Below is a small trained network, with its code and all its weights. Each question gives an input and a class and asks what happens when units are switched off, that is, made to give their printed mean instead of their output.

import numpy as np


def w(rows, s, z=0):
    codes = np.array(rows[::2]) - 128.0
    scale = np.full(codes.shape[1], s)
    scale[-1] = z or s
    return codes * scale


def f(y):
    return np.maximum(y, 0)


def log_softmax(a):
    a = a - a.max(-1, keepdims=True)
    return a - np.log(np.exp(a).sum(-1, keepdims=True))


def net(x, mask):
    res = np.array(x, float).reshape(1, 5) / 4 @ E
    y = f(res @ A[0][:, :-1].T + A[0][:, -1])
    res = res + np.where(mask, y, B[0][:, -1]) @ B[0][:, :-1]
    return log_softmax(res[-1] @ U[:, :-1].T + U[:, -1])


A, B = {}, {}
E = w([
[128,130,125,126],'x0',
[80,108,6,131],'x1',
[239,179,81,167],'x2',
[178,69,113,2],'x3',
[83,251,112,16],'x4',
],0.0076)
A[0] = w([
[157,102,112,123,214],'neuron 1',
[102,194,147,113,202],'neuron 2',
[151,174,111,70,92],'neuron 3',
[68,217,132,246,2],'neuron 4',
[179,97,115,184,151],'neuron 5',
[63,45,148,128,92],'neuron 6',
[127,138,132,55,79],'neuron 7',
[101,137,51,173,156],'neuron 8',
[122,204,113,102,145],'neuron 9',
[24,73,174,76,118],'neuron 10',
[76,131,50,97,166],'neuron 11',
[79,197,145,110,63],'neuron 12',
[99,180,136,125,43],'neuron 13',
[152,186,131,107,155],'neuron 14',
[171,59,149,130,85],'neuron 15',
[70,90,166,133,9],'neuron 16',
[143,136,206,104,192],'neuron 17',
[125,102,130,162,21],'neuron 18',
[131,185,206,128,116],'neuron 19',
[224,193,77,185,115],'neuron 20',
[156,109,204,152,117],'neuron 21',
[83,182,94,92,52],'neuron 22',
[148,132,173,101,122],'neuron 23',
[200,129,99,108,106],'neuron 24',
[142,117,189,147,174],'neuron 25',
[58,107,172,138,136],'neuron 26',
[142,200,115,137,82],'neuron 27',
[170,47,157,154,63],'neuron 28',
[193,138,172,125,160],'neuron 29',
[144,159,160,141,88],'neuron 30',
[159,97,90,85,209],'neuron 31',
],0.014,0.0032)
B[0] = w([
[79,124,155,142,172],'neuron 1',
[153,94,111,164,216],'neuron 2',
[150,116,151,174,201],'neuron 3',
[153,97,254,14,254],'neuron 4',
[132,110,127,185,206],'neuron 5',
[157,174,117,124,212],'neuron 6',
[190,100,182,151,195],'neuron 7',
[95,81,47,100,203],'neuron 8',
[153,87,136,157,216],'neuron 9',
[138,233,134,145,248],'neuron 10',
[102,84,92,118,223],'neuron 11',
[166,101,140,174,205],'neuron 12',
[161,110,145,153,172],'neuron 13',
[133,102,105,183,193],'neuron 14',
[166,110,162,145,189],'neuron 15',
[137,160,116,141,178],'neuron 16',
[68,115,88,121,204],'neuron 17',
[211,116,141,160,155],'neuron 18',
[106,88,50,124,205],'neuron 19',
[75,218,142,152,237],'neuron 20',
[111,77,71,123,199],'neuron 21',
[146,129,122,168,207],'neuron 22',
[99,110,105,117,169],'neuron 23',
[124,229,179,112,182],'neuron 24',
[84,141,118,120,193],'neuron 25',
[126,174,107,156,205],'neuron 26',
[115,138,157,139,186],'neuron 27',
[179,133,114,142,206],'neuron 28',
[77,124,100,102,193],'neuron 29',
[70,99,69,97,161],'neuron 30',
[75,105,190,87,196],'neuron 31',
],0.0085,0.0093)
U = w([
[120,95,162,129,247],'0',
[202,61,171,198,71],'1',
[115,214,161,123,86],'2',
[143,61,253,15,129],'3',
[49,39,87,103,70],'4',
],0.013,0.012)

Each question gives the input, the list of numbers given to net, and the class t.
The units are the neurons (one row each of A and B). Each row of codes is followed by its name. A weight is (code - 128) times the scale printed after its matrix; where a second scale follows, it is the last column's (A, B and U).
mask holds one flag per neuron, in row order. A switched-off neuron (its flag False) gives its mean, the last column of its row in B, instead of its output. The means were averaged over made-up inputs and are rounded, as every weight is.
A unit's drop is (log p(t) with every unit on - log p(t) with that unit switched off) / (log p(t) with every unit on - log p(t) with every unit switched off).
The circuit of an input: a set's keep is (log p(t) with only the set's units on - log p(t) with every unit switched off) / (log p(t) with every unit on - log p(t) with every unit switched off). Starting from the 12 units with the biggest drops (on a tie, the unit counted first), units are removed one at a time, each time the one whose removal leaves the highest keep (on an exact tie, the one counted first), for as long as the keep stays at least 0.8.
circuit, biggest first: the units of the circuit, biggest drop first
most important unit: the unit with the biggest drop
top k neurons: the k neurons with the biggest drops, biggest first
drop when u is switched off: that unit's drop, to one decimal
input [0,-7,-8,2,4], class 2: circuit, biggest first -> neuron 10
input [-7,-8,-7,-5,-2], class 4: circuit, biggest first -> neuron 21; neuron 19
input [-5,4,-5,7,-7], class 1: top 2 neurons -> neuron 4; neuron 28
input [4,-2,7,6,0], class 2: top 2 neurons -> neuron 4; neuron 24
input [4,4,-1,6,4], class 3: top 2 neurons -> neuron 31; neuron 7
input [7,7,3,-7,-6], class 0: circuit, biggest first -> neuron 4; neuron 20
input [8,-8,4,-7,7], class 0: top 2 neurons -> neuron 4; neuron 19
input [-6,8,5,-3,5], class 4: top 4 neurons -> neuron 8; neuron 11; neuron 10; neuron 7
input [0,-4,-6,3,-4], class 2: circuit, biggest first -> neuron 10; neuron 6; neuron 26
input [-1,-3,-4,-4,-1], class 2: circuit, biggest first -> neuron 26; neuron 11; neuron 9
input [4,-3,6,2,2], class 2: top 2 neurons -> neuron 20; neuron 24
input [8,-2,7,-8,-6], class 0: top 2 neurons -> neuron 20; neuron 5
input [6,3,7,3,-5], class 2: circuit, biggest first -> neuron 20; neuron 24
input [-6,7,5,4,-1], class 4: circuit, biggest first -> neuron 8
input [3,7,6,0,-6], class 4: top 4 neurons -> neuron 8; neuron 10; neuron 7; neuron 4
input [-4,5,-7,-8,4], class 3: top 2 neurons -> neuron 4; neuron 20
input [-3,2,5,7,0], class 3: top 2 neurons -> neuron 31; neuron 10
input [-3,-3,-5,-7,0], class 3: top 2 neurons -> neuron 4; neuron 20
input [-1,1,6,-7,4], class 3: top 2 neurons -> neuron 4; neuron 10
input [6,-4,7,-1,-6], class 2: most important unit -> neuron 20
input [-8,-6,6,4,-4], class 0: drop when neuron 21 is switched off -> 0.1
input [-2,-1,0,5,5], class 1: drop when neuron 4 is switched off -> 0.8
input [2,5,0,-8,0], class 3: drop when neuron 4 is switched off -> 1.0
